[ -7 -19 -11  -1   4  -6   1   2   0   9  10  18  -4  -8 -10   3  12   7
  11  11  -6  13   1  -9   2 -24   8  -1   7   2] : Z449/A
[-11 -41  -8  -7  14   6   4  -3   3  15  11   9  -3   3  -4   2  20  12
   3  -7  -2   6   1  -8   5   0   5  -4  11  -5] : Z848/S
[-15   7 -17   5   9  -1  -1   5  -8  -4  13  13  -2  -7  -5   5   4   4
   3   2   4   7   4  -9   4 -24  -4 -14 -11   0] : Z449/G
[-13 -13 -10  -4  11   5   5  -2  -4  14   8   4  -5  -5 -14   4  11  10
   5   8  -2   7   7 -14   4   1   3 -16  -1  -5] : Z449/S
[-14 -18  -7  -1   8  -2  -3  -1  -2   1  -1  10   1  -9 -10   2  -2  10
   9   6  -3   8   2 -14   8 -21  16  -1  12   1] : Z449/A
[ -8  -3  -7   6   1   1   2   4  -8  -2  11   8   0   0 -12   4   4  -8
   4   5   3   6   7  -6   4   2  -4   0   2   9] : Z848/J
[-11 -17  -1  -2  -3  -7   4   4  -2  23   3   8   5  -8  -7   2  16  15
  -5   4   2   7   5  -8   9   4  11 -10  12  -4] : Z848/S
[ -4 -20  -8  -6   7  -7   5   4   2  22  12  13   5  -8 -12   6  11  18
   8  -4   5  11   7  -8  15 -21   8 -11  13   6] : Z449/S
[ -4   4  -5  -4  17  -2   0  -2   9   5  23   6   1   1 -11   3   5   5
   8  -1   0   2   9  -7   8 -13  -5  -3  13   2] : Z449/J
[-19 -21  -8   3   4  -8  -3  -6   5   5   4  19  -1  -5  -2   5   8   9
  11  14  -4  11  -2  -5  10 -24  10  -3  24  -6] : Z449/A
[-15 -24  -7  -4   4  -1  -2 -18   0  21  14  16  -4  -4   1   1  15  13
   3  21 -10  10  -9 -15   6 -19   9 -12  18  -8] : Z449/S
[-22 -36 -14   0   7  -6   0  -1   1   5   0  16  -2 -10  -1   2   8  20
   7   4  -7  20  -3  -7   7 -23  17  -5  21  -3] : Z449/D
[ -7 -17 -10  -6  10  -4   6  -5  -3  19  14  10  -3  -6   0   4  12  11
   4  13  -4   3   2  -9   9  -9   7 -13   5  -6] : Z449/S
[-10 -33 -14   0  10  -5   5 -11   7  18  12  15  -4  -4   3   0  16  16
  10  14  -5   9   3  -7   7 -24   1  -1  16  -5] : Z848/G
[-11 -19 -11  -1  10   0   4  -9   6  11  16   9  -2   1   2   2  13  11
   2   0  -4  11  -2   0   1 -27   3   3   1  -2] : Z369/S
[ -2 -11 -17  -5  21  -2   2   3   3  12  16  12   2  -6 -19   3  -3   8
  12   2  -3  12   7 -11   6 -25  -8  -6   1  11] : Z449/G
[-18 -24 -13   1  -1   5   2   0  -1  18  18  21  -1  15  -1   6  11  13
   0  13   3  15  -5  -2  11  -1   6  -4  19  -8] : Z449/J
[-11  -7 -13   3  10  -2  -2   3  -2   7  12  12   0  -5 -11   0   6   6
   5   3  -1   7   3  -9   7 -13   0  -8   7   7] : Z449/G
[-17 -15  -7  -2   3  -1   0  -1   4  12  11  15  -5  -1   1   5  18  12
   2  11  -5   5  -1  -6   3  -5   3  -6  14  -9] : Z449/S
[-16  -7   1  -4   1  -8   2  -2   8   7   0   8   3  -3 -14   1   7   9
   6  10   3  14   6 -20  14  -8  10  -3  16  -9] : Z449/S
[-11  -3 -11   2   2  -3   2  -1  -3   8  13  13  -3  -4  -1   3   7   8
   8   4   0   9   4 -10   8 -14   2 -10   7  -4] : Z449/J
[ -8 -10  -9   0  15   3   0  -1   1   0   9   7   2  -7 -13   6   4   3
   6   2   0  -2   8  -9   7  -4  -4  -4   3   7] : Z449/G
[-12  -9 -18   4   8   4  -3   1  -2   0   5  11   1  -8  -4   4  -5  12
   7   7   2  11   6  -6  22  -9   8  -5  -5  -3] : Z449/G
[-14 -16  -5  -3  -3  -3   6   2 -18   7   6   7  -1  -8  -9   7  11   8
  13   7   0  13   3 -11   2 -13  12  -5  15   7] : Z449/A
[  2 -12 -12  -7  13  -1   1  -1  -1  15   7   5   4  -9 -15   6   6  15
  -7  -3  -3   5   5 -11   6 -12   0  -6  -7  10] : Z449/G
[-13 -26 -13  -1   7 -15  -1  -4   1  21  14  19   0  -7  -2  -3   9  16
  13  10  -5  14  -4 -10  11 -27   5 -10  16  -3] : Z449/S

[ -7   1  12   1   4 -12  -7   5  10   5   2  16 -12   5  -2   4  10   0
  -1  -5   8  -5   5  -1 -10  -9  -9   6  -2   0] : E/W
[  5  -3   3   2 -11   5   5   1   9   2   2  14  -2  -7   0  -3  -7   3
   1  13  -5   5   1  -4   9  -1  -1   8   5  -2] : X/M
[  6   4   7  -2 -15  -5   3   6  18   6  -1  32 -13  -2   0  -2  -2   5
   4   6   2   2  -8 -12 -11   1 -11   7   5  -3] : X/M
[ 10  -3   6   1 -10  -2   3   4  16   3   1  20  -8  -6  -1  -5  -5   3
   3  15  -2   2   4  -5   2  -5  -4   9   4  -5] : X/M
[  9   0   3  -1  -5  -3   4   3   5   3   0  15  -2  -4   2  -1 -10   3
   5  15  -3   1   5  -5   1  -1   2   9   6  -8] : Z/M
[ -7  -2  18   7   6  -4  -6   3  18  -1   1  18 -14  -1  -2  -2  11  -2
 -11   3   3  -3  10   0   8 -30  -6   3  -2  -4] : E/W
[  7   0   6  -2 -10   0   0   3   8   3  -1  16  -6  -2  -2  -1  -3   3
   5   7   0   2   3  -3  -4   1  -4   9   5  -2] : X/M
[  0  -3   5   3  -5  -6   7   3  22   5   6  31 -10  -4   9  -1  -6   6
  -2  18  -3   4  -3 -23  16  -7 -11   8  -3  -6] : K/M
[ -6   7  14   0  -6 -10   1   7   2   5  -1  23  -5   4  -1   1   5  -1
   1  -8   3  -4  -5  -2 -19  -8  -6   0   8  -4] : Z/W
[ 8 -1  4  1 -6  1  0  5 13  1  0 16 -8 -5 -1  0 -5  2  2 14  0  2  7  0
  2 -9 -3 10  6 -5] : Z/M
[  9  -1   7   1  -5  -4  -5   8  18   2   0  22 -12  -4  -2  -4  -1   2
   3  14   3  -1   5  -3  -3  -6  -6  12   4  -4] : Z/M
[ -4  -4   1   3  11 -10  -4   3  18   5   3  17 -12   1   4   1   3   6
  -4  11   6  -4   2 -20   8  -3 -11  10 -12  -8] : E/M
[ -2  -1  -1   1   5 -14  -1   4  16   7   2  25 -11   3   5  -1  -1   8
   1   8   9  -5  -9 -20  -7   7 -13   8  -4  -7] : E/M
[  2  -1   3   0   1  -9  -5   9  22   2   2  21 -14   0   0  -3   3   4
  -1  10   6  -1   1 -11  -7  -2 -11  10  -3  -6] : E/M
[  3  -3   3   4   6  -5  -7   5  16   1   3  11 -10  -2  -1  -3   1   3
  -4  11   4  -3   7  -5   3  -5  -6  11  -5  -5] : E/M
[  3  -4   3   3   4 -10  -6   8  26   4   3  21 -18  -1   2  -1   2   6
  -1  13   7  -1   4 -13  -2   0 -13  19  -5  -6] : E/M
[  9   2   6   5  -8  -6   4   6  13   6   1  33  -7  -2   3  -4  -8   7
   4  14   1  -2  -5 -14  -3  -5  -7  10   7 -11] : Z/M
[  2  -3   6   1  -6  -4  -2   5  25   1   3  17 -15  -2   4  -1   0   3
   0  14   2   6   3  -8   5  -1 -10   9  -3   3] : K/M
